Here is a tiny trained network, its code and every weight. The questions are about switching its units off for an input and a class, where a switched-off unit gives its printed mean instead of its output.

import numpy as np


def w(rows, s, z=0):
    codes = np.array(rows[::2]) - 128.0
    scale = np.full(codes.shape[1], s)
    scale[-1] = z or s
    return codes * scale


def f(y):
    return y / 2 * (1 + np.tanh(0.7978845608 * (y + 0.044715 * y**3)))


def log_softmax(a):
    a = a - a.max(-1, keepdims=True)
    return a - np.log(np.exp(a).sum(-1, keepdims=True))


def net(x, mask):
    res = np.array(x, float).reshape(1, 8) / 4 @ E
    y = f(res @ A[0][:, :-1].T + A[0][:, -1])
    res = res + np.where(mask, y, B[0][:, -1]) @ B[0][:, :-1]
    return log_softmax(res[-1] @ U[:, :-1].T + U[:, -1])


A, B = {}, {}
E = w([
[18,29,78,182,57],'x0',
[123,152,119,145,118],'x1',
[128,115,137,118,135],'x2',
[123,105,149,119,144],'x3',
[42,137,40,78,254],'x4',
[142,129,108,133,123],'x5',
[114,123,152,127,138],'x6',
[100,97,179,162,171],'x7',
],0.011)
A[0] = w([
[45,48,60,152,75,29],'n0',
[108,147,53,137,234,205],'n1',
[188,144,119,85,167,50],'n2',
[209,196,194,91,191,194],'n3',
[85,142,55,99,214,96],'n4',
[242,99,215,220,70,62],'n5',
[206,91,146,167,47,134],'n6',
[105,126,59,91,218,88],'n7',
[145,247,156,123,179,13],'n8',
[225,184,149,139,233,11],'n9',
[62,174,67,113,223,5],'n10',
[79,221,168,65,144,40],'n11',
],0.012,0.0025)
B[0] = w([
[92,76,54,231,227,218],'n0',
[89,110,199,85,76,237],'n1',
[70,137,69,185,180,184],'n2',
[107,90,74,95,97,251],'n3',
[127,187,180,71,104,231],'n4',
[159,156,144,46,74,239],'n5',
[135,217,166,107,159,212],'n6',
[117,125,194,97,77,227],'n7',
[58,82,63,115,170,211],'n8',
[70,94,59,231,147,235],'n9',
[166,249,139,98,112,233],'n10',
[144,100,116,96,137,178],'n11',
],0.013,0.016)
U = w([
[212,255,235,2,47,251],'0',
[112,77,56,159,196,5],'1',
],0.0082,0.0029)

Each question gives the input, the list of numbers given to net, and the class t.
The units are the neurons (one row each of A and B). Each row of codes is followed by its name. A weight is (code - 128) times the scale printed after its matrix; where a second scale follows, it is the last column's (A, B and U).
mask holds one flag per neuron, in row order. A switched-off neuron (its flag False) gives its mean, the last column of its row in B, instead of its output. The means were averaged over made-up inputs and are rounded, as every weight is.
A unit's drop is (log p(t) with every unit on - log p(t) with that unit switched off) / (log p(t) with every unit on - log p(t) with every unit switched off).
most important unit: the unit with the biggest drop
top k neurons: the k neurons with the biggest drops, biggest first
drop when u is switched off: that unit's drop, to one decimal
input [6,8,-2,-8,6,5,4,4], class 0: top 2 neurons	(n10, n4)
input [4,2,-8,5,-3,1,-6,-6], class 1: top 2 neurons	(n0, n10)
input [1,4,-2,-6,0,-5,4,0], class 1: top 3 neurons	(n5, n10, n4)
input [-2,-4,-2,7,1,0,6,1], class 1: top 2 neurons	(n5, n10)
input [7,-4,4,-8,8,-5,-8,8], class 0: top 2 neurons	(n10, n4)
input [-7,-1,-4,8,-6,-2,3,-2], class 1: most important unit	n9
input [-5,-3,0,5,4,2,-8,7], class 1: top 4 neurons	(n9, n5, n8, n2)
input [-6,-4,-7,3,-5,0,7,8], class 1: top 3 neurons	(n9, n10, n4)
input [8,-1,-4,-4,8,1,2,-5], class 0: drop when n9 is switched off	0.4
input [-5,1,1,-5,3,0,-1,-1], class 1: drop when n9 is switched off	0.1
input [8,0,4,3,8,8,1,0], class 0: drop when n10 is switched off	1.0
